Here is a tiny trained network, its code and every weight. The questions are about switching its units off for an input and a target symbol, where a switched-off unit gives its printed mean instead of its output.

import numpy as np


def w(rows, s, z=0):
    codes = np.array(rows[::2]) - 128.0
    scale = np.full(codes.shape[1], s)
    scale[-1] = z or s
    return codes * scale


def norm(h):
    return h / np.sqrt((h * h).mean(-1, keepdims=True) + 1e-5)


def f(y):
    return y / 2 * (1 + np.tanh(0.7978845608 * (y + 0.044715 * y**3)))


def softmax(a):
    e = np.exp(a - a.max(-1, keepdims=True))
    return e / e.sum(-1, keepdims=True)


def log_softmax(a):
    a = a - a.max(-1, keepdims=True)
    return a - np.log(np.exp(a).sum(-1, keepdims=True))


def net(x, mask):
    ids = ['αβγεζηθμπστφψω'.index(c) for c in x.split()]
    T = len(ids)
    res = E[ids] + P[:T]
    r = norm(res)
    for j in range(3):
        rows = slice(2 * j, 2 * j + 2)
        q, k, v = (r @ M[0][rows].T for M in (Q, K, V))
        z = softmax(np.where(np.tri(T) > 0, q @ k.T / 2**0.5, -1e9)) @ v
        o = O[0][rows]
        res = res + np.where(mask[j], z, o[:, -1]) @ o[:, :-1]
    y = f(norm(res) @ A[0][:, :-1].T + A[0][:, -1])
    res = res + np.where(mask[3:19], y, B[0][:, -1]) @ B[0][:, :-1]
    return log_softmax(norm(res)[-1] @ U[:, :-1].T + U[:, -1])


Q, K, V, O, A, B = {}, {}, {}, {}, {}, {}
E = w([
[135,81,135,154],'α',
[160,118,113,197],'β',
[119,188,183,146],'γ',
[148,194,133,144],'ε',
[156,155,165,128],'ζ',
[52,194,4,70],'η',
[147,106,93,205],'θ',
[181,185,141,103],'μ',
[157,185,147,115],'π',
[119,193,194,111],'σ',
[165,170,167,94],'τ',
[113,142,134,172],'φ',
[161,92,72,130],'ψ',
[121,205,152,137],'ω',
],0.02)
P = w([
[106,2,63,71],'0',
[208,113,68,199],'1',
[224,104,68,151],'2',
[220,68,51,57],'3',
[54,101,148,76],'4',
[49,62,126,46],'5',
[92,146,140,187],'6',
[116,141,134,154],'7',
[170,154,109,164],'8',
[72,107,139,112],'9',
],0.0068)
Q[0] = w([
[221,170,89,101],'H0',
[203,104,140,180],'H0',
[216,122,108,141],'H1',
[127,120,144,133],'H1',
[185,120,135,175],'H2',
[81,216,7,129],'H2',
],0.011)
K[0] = w([
[47,122,71,69],'H0',
[103,96,146,80],'H0',
[56,109,113,50],'H1',
[140,212,108,138],'H1',
[117,77,126,146],'H2',
[10,213,33,89],'H2',
],0.013)
V[0] = w([
[227,74,73,206],'H0',
[2,132,134,239],'H0',
[170,231,82,231],'H1',
[37,179,121,76],'H1',
[121,90,110,110],'H2',
[63,171,5,109],'H2',
],0.0096)
O[0] = w([
[115,161,99,205,112],'H0',
[125,154,80,9,32],'H0',
[212,148,81,134,255],'H1',
[114,68,127,176,123],'H1',
[107,140,37,142,96],'H2',
[172,131,113,81,184],'H2',
],0.014,0.0047)
A[0] = w([
[101,135,97,73,141],'N0',
[146,158,129,106,118],'N1',
[154,142,72,170,123],'N2',
[147,149,185,109,140],'N3',
[2,50,106,134,95],'N4',
[158,41,136,187,201],'N5',
[3,110,226,129,229],'N6',
[170,87,184,98,102],'N7',
[62,154,120,138,169],'N8',
[215,185,111,133,129],'N9',
[125,69,172,47,165],'N10',
[60,124,137,165,2],'N11',
[74,199,65,194,43],'N12',
[165,137,82,85,108],'N13',
[91,139,78,33,112],'N14',
[211,112,181,99,74],'N15',
],0.0098,0.0031)
B[0] = w([
[115,157,32,168,132],'N0',
[92,170,141,119,149],'N1',
[125,56,153,123,175],'N2',
[86,165,173,145,169],'N3',
[139,208,167,100,134],'N4',
[67,56,92,185,202],'N5',
[129,152,157,86,171],'N6',
[140,119,154,61,158],'N7',
[109,254,89,123,123],'N8',
[130,152,187,85,253],'N9',
[159,120,189,110,153],'N10',
[131,147,138,173,117],'N11',
[126,156,182,57,154],'N12',
[73,114,131,172,164],'N13',
[135,116,64,132,150],'N14',
[122,165,165,172,188],'N15',
],0.0081,0.0065)
U = w([
[45,174,138,127,178],'α',
[170,162,90,157,48],'β',
[138,90,146,80,140],'γ',
[250,114,113,180,63],'ε',
[75,126,125,162,152],'ζ',
[156,76,102,93,130],'η',
[203,125,104,100,88],'θ',
[133,132,139,171,54],'μ',
[145,91,134,168,96],'π',
[83,76,180,84,241],'σ',
[96,110,163,153,116],'τ',
[101,138,53,87,255],'φ',
[121,117,105,156,137],'ψ',
[185,76,146,91,77],'ω',
],0.012,0.0041)

Each question gives the input, a string of symbols that net reads in full, and the target symbol t.
The units are the heads (2 rows each of Q, K, V and O) and the neurons (one row each of A and B). Each row of codes is followed by its name. A weight is (code - 128) times the scale printed after its matrix; where a second scale follows, it is the last column's (O, A, B and U).
mask holds one flag per unit, heads first, then neurons. A switched-off unit (its flag False) gives its mean, the last column of its rows in O or B, instead of its output. The means were averaged over made-up inputs and are rounded, as every weight is.
A unit's drop is (log p(t) with every unit on - log p(t) with that unit switched off) / (log p(t) with every unit on - log p(t) with every unit switched off).
The circuit of an input: a set's keep is (log p(t) with only the set's units on - log p(t) with every unit switched off) / (log p(t) with every unit on - log p(t) with every unit switched off). Starting from the 12 units with the biggest drops (on a tie, the unit counted first), units are removed one at a time, each time the one whose removal leaves the highest keep (on an exact tie, the one counted first), for as long as the keep stays at least 0.8.
units of the circuit, in order: the units of the circuit, biggest drop first
unit that matters most: the unit with the biggest drop
which heads matter: for each layer, one digit per head in row order, 1 if its drop is at least 0.15 and else 0, layers parted by /
drop of u: that unit's drop, to one decimal
input σ φ ε π, target σ: units of the circuit, in order : [H1]
input φ τ π, target φ: which heads matter : 100
input α σ τ, target α: units of the circuit, in order : [H1, H0]
input α φ σ ε, target α: which heads matter : 010
input σ φ α, target σ: which heads matter : 110
input σ ζ σ μ, target σ: which heads matter : 010
input φ τ ε, target φ: which heads matter : 100
input η φ θ η α, target φ: which heads matter : 100
input σ σ τ γ, target σ: units of the circuit, in order : [H0, H1]
input φ φ σ ψ, target φ: units of the circuit, in order : [H0, H1]
input ε ε π ε φ, target ε: which heads matter : 010
input φ η ε σ τ α μ φ, target ε: which heads matter : 011
input α μ α α, target α: which heads matter : 011
input α ε φ, target α: unit that matters most : H1
input σ ζ μ ζ, target σ: which heads matter : 110
input σ ω ζ μ, target σ: which heads matter : 010
input σ ω τ τ, target σ: which heads matter : 010
input σ μ β, target σ: which heads matter : 110
input φ σ α μ, target φ: drop of H0 : 0.9
input φ τ ζ, target φ: units of the circuit, in order : [H0]
input α π α, target α: drop of H1 : 0.6
input α μ φ, target α: drop of N2 : 0.0
input σ π β γ, target σ: drop of N7 : 0.1
